Here is a tiny trained network, its code and every weight. The questions are about switching its units off for an input and a target symbol, where a switched-off unit gives its printed mean instead of its output.

import numpy as np


def w(rows, s, z=0):
    codes = np.array(rows[::2]) - 128.0
    scale = np.full(codes.shape[1], s)
    scale[-1] = z or s
    return codes * scale


def f(y):
    return y / 2 * (1 + np.tanh(0.7978845608 * (y + 0.044715 * y**3)))


def softmax(a):
    e = np.exp(a - a.max(-1, keepdims=True))
    return e / e.sum(-1, keepdims=True)


def log_softmax(a):
    a = a - a.max(-1, keepdims=True)
    return a - np.log(np.exp(a).sum(-1, keepdims=True))


def net(x, mask):
    ids = ['γθλμξστψ'.index(c) for c in x.split()]
    T = len(ids)
    res = E[ids] + P[:T]
    q, k, v = (res @ M[0].T for M in (Q, K, V))
    z = softmax(np.where(np.tri(T) > 0, q @ k.T / 2**0.5, -1e9)) @ v
    res = res + np.where(mask[0], z, O[0][:, -1]) @ O[0][:, :-1]
    y = f(res @ A[0][:, :-1].T + A[0][:, -1])
    res = res + np.where(mask[1:9], y, B[0][:, -1]) @ B[0][:, :-1]
    return log_softmax(res[-1] @ U[:, :-1].T + U[:, -1])


Q, K, V, O, A, B = {}, {}, {}, {}, {}, {}
E = w([
[97,98,138,102],'γ',
[24,139,154,180],'θ',
[123,38,67,162],'λ',
[123,109,150,148],'μ',
[99,2,143,74],'ξ',
[155,91,74,242],'σ',
[177,20,106,126],'τ',
[164,117,177,211],'ψ',
],0.016)
P = w([
[57,195,61,101],'0',
[71,196,82,116],'1',
[77,177,97,120],'2',
[87,162,119,129],'3',
[96,148,134,136],'4',
[106,132,153,142],'5',
[116,121,168,151],'6',
[127,109,186,159],'7',
[134,93,203,161],'8',
[146,79,223,166],'9',
[151,67,233,173],'10',
[159,53,255,183],'11',
],0.0095)
Q[0] = w([
[65,52,70,253],'H0',
[63,130,163,179],'H0',
],0.028)
K[0] = w([
[233,74,253,159],'H0',
[114,33,147,210],'H0',
],0.029)
V[0] = w([
[150,115,158,2],'H0',
[9,99,252,164],'H0',
],0.0095)
O[0] = w([
[52,8,137,171,4],'H0',
[63,235,2,79,247],'H0',
],0.0085,0.0031)
A[0] = w([
[59,72,76,102,97],'N0',
[155,175,198,156,112],'N1',
[185,37,49,29,39],'N2',
[109,117,225,86,117],'N3',
[211,81,88,214,76],'N4',
[159,26,18,54,124],'N5',
[80,168,144,115,91],'N6',
[163,83,250,160,7],'N7',
],0.013,0.011)
B[0] = w([
[98,151,36,74,179],'N0',
[83,116,86,229,146],'N1',
[2,195,233,213,187],'N2',
[37,95,124,57,144],'N3',
[62,104,68,85,201],'N4',
[202,68,152,171,255],'N5',
[100,124,204,132,147],'N6',
[179,195,156,149,146],'N7',
],0.022,0.0091)
U = w([
[130,165,162,46,210],'γ',
[2,202,183,144,14],'θ',
[178,113,96,115,115],'λ',
[156,227,161,147,251],'μ',
[58,85,156,125,153],'ξ',
[76,161,71,151,74],'σ',
[129,109,177,175,105],'τ',
[98,202,92,209,96],'ψ',
],0.009,0.012)

Each question gives the input, a string of symbols that net reads in full, and the target symbol t.
The units are the heads (2 rows each of Q, K, V and O) and the neurons (one row each of A and B). Each row of codes is followed by its name. A weight is (code - 128) times the scale printed after its matrix; where a second scale follows, it is the last column's (O, A, B and U).
mask holds one flag per unit, heads first, then neurons. A switched-off unit (its flag False) gives its mean, the last column of its rows in O or B, instead of its output. The means were averaged over made-up inputs and are rounded, as every weight is.
A unit's drop is (log p(t) with every unit on - log p(t) with that unit switched off) / (log p(t) with every unit on - log p(t) with every unit switched off).
The circuit of an input: a set's keep is (log p(t) with only the set's units on - log p(t) with every unit switched off) / (log p(t) with every unit on - log p(t) with every unit switched off). Starting from all 9 units, units are removed one at a time, each time the one whose removal leaves the highest keep (on an exact tie, the one counted first), for as long as the keep stays at least 0.8.
circuit, biggest first: the units of the circuit, biggest drop first
unit that matters most: the unit with the biggest drop
top k neurons: the k neurons with the biggest drops, biggest first
drop when u is switched off: that unit's drop, to one decimal
input θ ξ τ ψ γ σ τ σ, target σ: top 3 neurons => (N4, N5, N2)
input τ σ θ τ τ τ λ λ ξ, target σ: circuit, biggest first => (N0, H0)
input ψ λ ξ θ τ λ, target λ: top 2 neurons => (N2, N5)
input σ ψ θ τ τ σ σ θ, target ψ: unit that matters most => N1
input θ σ σ γ θ τ τ τ γ, target γ: circuit, biggest first => (N2, N5)
input ξ τ θ ξ τ γ, target γ: circuit, biggest first => (N2, N1)
input σ λ τ τ, target τ: top 2 neurons => (N5, N7)
input τ τ θ γ τ ξ τ θ τ ψ μ γ, target μ: circuit, biggest first => (H0, N4)
input σ τ θ θ ξ γ μ ξ μ θ σ σ, target σ: circuit, biggest first => (N4, N5)
input τ ξ θ ξ σ τ ψ μ, target μ: circuit, biggest first => (H0, N4)
input μ τ θ θ θ τ ξ λ θ θ θ θ, target θ: circuit, biggest first => (N6, H0)
input θ ξ ξ θ, target σ: drop when N2 is switched off => 1.3
input λ θ γ σ μ, target ψ: drop when N5 is switched off => 0.4
input λ λ τ τ ψ γ, target μ: drop when N7 is switched off => -0.1
